Below is a small trained network, with its code and all its weights. Each question gives an input and a class and asks what happens when units are switched off, that is, made to give their printed mean instead of their output.

import numpy as np


def w(rows, s, z=0):
    codes = np.array(rows[::2]) - 128.0
    scale = np.full(codes.shape[1], s)
    scale[-1] = z or s
    return codes * scale


def f(y):
    return np.maximum(y, 0)


def log_softmax(a):
    a = a - a.max(-1, keepdims=True)
    return a - np.log(np.exp(a).sum(-1, keepdims=True))


def net(x, mask):
    res = np.array(x, float).reshape(1, 7) / 4 @ E
    y = f(res @ A[0][:, :-1].T + A[0][:, -1])
    res = res + np.where(mask, y, B[0][:, -1]) @ B[0][:, :-1]
    return log_softmax(res[-1] @ U[:, :-1].T + U[:, -1])


A, B = {}, {}
E = w([
[76,207,69,123,159,228,51,145],'x0',
[149,96,107,192,208,106,115,195],'x1',
[175,122,151,122,118,166,131,148],'x2',
[106,137,254,143,165,120,60,128],'x3',
[144,163,143,183,47,88,126,175],'x4',
[150,128,142,123,123,147,134,141],'x5',
[66,46,147,173,96,186,175,141],'x6',
],0.0087)
A[0] = w([
[141,62,121,50,235,209,121,83,154],'neuron 0',
[147,150,42,80,134,61,194,152,131],'neuron 1',
[184,87,149,107,108,76,176,120,68],'neuron 2',
[89,22,156,148,76,197,147,144,54],'neuron 3',
[12,87,143,138,112,156,185,190,21],'neuron 4',
[194,119,123,141,99,146,154,112,103],'neuron 5',
[151,190,121,53,175,62,119,109,36],'neuron 6',
[112,91,236,141,176,107,46,125,59],'neuron 7',
[175,101,146,212,202,80,172,200,130],'neuron 8',
[149,78,142,131,141,60,162,126,41],'neuron 9',
[39,143,144,137,91,84,110,53,132],'neuron 10',
[97,147,187,74,18,163,174,79,50],'neuron 11',
[153,97,134,116,112,95,121,98,254],'neuron 12',
[206,82,62,103,93,180,175,160,48],'neuron 13',
[61,126,152,161,51,113,182,239,106],'neuron 14',
[203,134,163,181,98,61,193,107,76],'neuron 15',
[99,147,222,131,121,165,73,117,56],'neuron 16',
[153,56,187,122,78,39,156,137,83],'neuron 17',
[192,150,92,88,145,91,83,113,3],'neuron 18',
[160,110,96,182,182,122,98,182,6],'neuron 19',
[114,119,2,138,96,152,144,108,68],'neuron 20',
[48,116,152,132,117,184,172,136,62],'neuron 21',
[129,213,97,200,36,163,38,205,91],'neuron 22',
[240,222,130,111,81,70,74,183,99],'neuron 23',
[123,191,136,39,81,111,127,62,70],'neuron 24',
[104,115,147,212,49,153,120,179,144],'neuron 25',
[119,120,141,45,40,131,95,75,46],'neuron 26',
[126,92,146,97,133,80,160,122,14],'neuron 27',
[68,132,91,178,173,50,142,129,201],'neuron 28',
],0.0088,0.0078)
B[0] = w([
[114,111,126,25,27,125,128,154,239],'neuron 0',
[145,166,172,170,121,120,213,106,227],'neuron 1',
[59,154,95,127,148,151,82,167,190],'neuron 2',
[169,73,72,155,217,59,89,64,196],'neuron 3',
[127,112,46,165,221,45,85,80,171],'neuron 4',
[120,171,152,82,133,160,139,111,157],'neuron 5',
[152,93,35,152,205,33,81,87,174],'neuron 6',
[106,200,160,194,105,69,223,89,198],'neuron 7',
[186,97,135,178,79,165,111,165,230],'neuron 8',
[41,174,71,160,192,139,65,171,171],'neuron 9',
[164,101,177,133,100,204,162,136,195],'neuron 10',
[201,68,132,209,148,151,100,226,200],'neuron 11',
[113,108,151,100,49,158,116,71,254],'neuron 12',
[92,176,208,205,127,64,179,85,181],'neuron 13',
[162,103,166,105,100,93,97,78,207],'neuron 14',
[64,165,100,110,127,162,59,170,211],'neuron 15',
[73,194,150,197,135,68,194,121,177],'neuron 16',
[38,180,115,75,176,165,108,153,231],'neuron 17',
[129,109,83,165,208,62,80,88,152],'neuron 18',
[198,84,151,215,153,206,74,247,151],'neuron 19',
[89,213,203,178,148,107,190,125,206],'neuron 20',
[108,94,68,139,173,85,63,120,168],'neuron 21',
[47,125,129,25,121,171,118,180,227],'neuron 22',
[144,45,88,104,147,81,137,2,231],'neuron 23',
[192,101,145,174,162,168,90,208,193],'neuron 24',
[120,80,100,74,111,67,136,91,216],'neuron 25',
[189,93,121,234,160,144,122,238,174],'neuron 26',
[33,211,22,46,178,148,98,153,143],'neuron 27',
[165,63,198,123,57,181,112,155,229],'neuron 28',
],0.0085,0.0082)
U = w([
[153,102,37,127,215,64,111,71,81],'0',
[8,235,56,93,183,202,89,207,31],'1',
[212,122,134,195,138,180,122,234,42],'2',
[96,226,186,181,134,79,216,116,23],'3',
[125,116,117,33,66,111,139,132,165],'4',
[131,142,134,107,109,154,136,116,248],'5',
[137,136,136,101,110,153,131,109,230],'6',
],0.011)

Each question gives the input, the list of numbers given to net, and the class t.
The units are the neurons (one row each of A and B). Each row of codes is followed by its name. A weight is (code - 128) times the scale printed after its matrix; where a second scale follows, it is the last column's (A, B and U).
mask holds one flag per neuron, in row order. A switched-off neuron (its flag False) gives its mean, the last column of its row in B, instead of its output. The means were averaged over made-up inputs and are rounded, as every weight is.
A unit's drop is (log p(t) with every unit on - log p(t) with that unit switched off) / (log p(t) with every unit on - log p(t) with every unit switched off).
The circuit of an input: a set's keep is (log p(t) with only the set's units on - log p(t) with every unit switched off) / (log p(t) with every unit on - log p(t) with every unit switched off). Starting from the 12 units with the biggest drops (on a tie, the unit counted first), units are removed one at a time, each time the one whose removal leaves the highest keep (on an exact tie, the one counted first), for as long as the keep stays at least 0.8.
circuit, biggest first: the units of the circuit, biggest drop first
top k neurons: the k neurons with the biggest drops, biggest first
drop when u is switched off: that unit's drop, to one decimal
input [-4,1,1,-6,-2,4,2], class 3: top neuron -> [neuron 13]
input [6,-7,-1,4,-6,7,3], class 2: top 2 neurons -> [neuron 11; neuron 26]
input [5,4,7,7,6,-6,-3], class 3: top 3 neurons -> [neuron 7; neuron 16; neuron 0]
input [7,-8,-8,2,-2,1,-7], class 2: circuit, biggest first -> [neuron 24; neuron 26]
input [6,-6,0,4,-4,-6,-6], class 0: top 2 neurons -> [neuron 6; neuron 17]
input [-6,-5,3,8,1,1,7], class 3: top 3 neurons -> [neuron 7; neuron 16; neuron 23]
input [6,0,6,-8,7,1,-2], class 3: circuit, biggest first -> [neuron 20; neuron 13]
input [0,-3,7,1,7,6,2], class 4: circuit, biggest first -> [neuron 25; neuron 22]
input [-3,-1,2,8,-7,0,8], class 0: top 3 neurons -> [neuron 3; neuron 4; neuron 21]
input [3,2,-5,-1,8,-3,-6], class 4: top 3 neurons -> [neuron 22; neuron 28; neuron 3]
input [-7,1,6,2,3,7,-3], class 1: circuit, biggest first -> [neuron 17; neuron 15]
input [-8,5,-8,8,8,3,-7], class 1: top 3 neurons -> [neuron 17; neuron 15; neuron 9]
input [7,-8,-4,4,-1,7,4], class 2: circuit, biggest first -> [neuron 11; neuron 26]
input [-6,-5,3,4,0,-5,-6], class 0: top 2 neurons -> [neuron 23; neuron 6]
input [1,2,8,3,-3,2,8], class 0: circuit, biggest first -> [neuron 3]
input [3,-4,-6,-1,2,6,-6], class 0: circuit, biggest first -> [neuron 6; neuron 23]
input [-7,4,4,-1,-1,6,6], class 1: circuit, biggest first -> [neuron 17; neuron 9]
input [0,8,1,-8,-2,-2,-3], class 2: top 2 neurons -> [neuron 19; neuron 8]
input [-7,1,-8,6,-8,4,-5], class 4: top 4 neurons -> [neuron 0; neuron 12; neuron 28; neuron 20]
input [0,-8,3,-6,-8,-4,-8], class 0: circuit, biggest first -> [neuron 6]
input [-6,-4,6,-6,5,-6,4], class 1: top 3 neurons -> [neuron 17; neuron 15; neuron 2]
input [2,-8,-5,1,-8,-5,4], class 2: drop when neuron 26 is switched off -> 0.3
input [-1,-6,-3,8,-4,1,-7], class 3: drop when neuron 22 is switched off -> 0.0
input [-1,3,7,7,-2,5,1], class 3: drop when neuron 7 is switched off -> 0.5
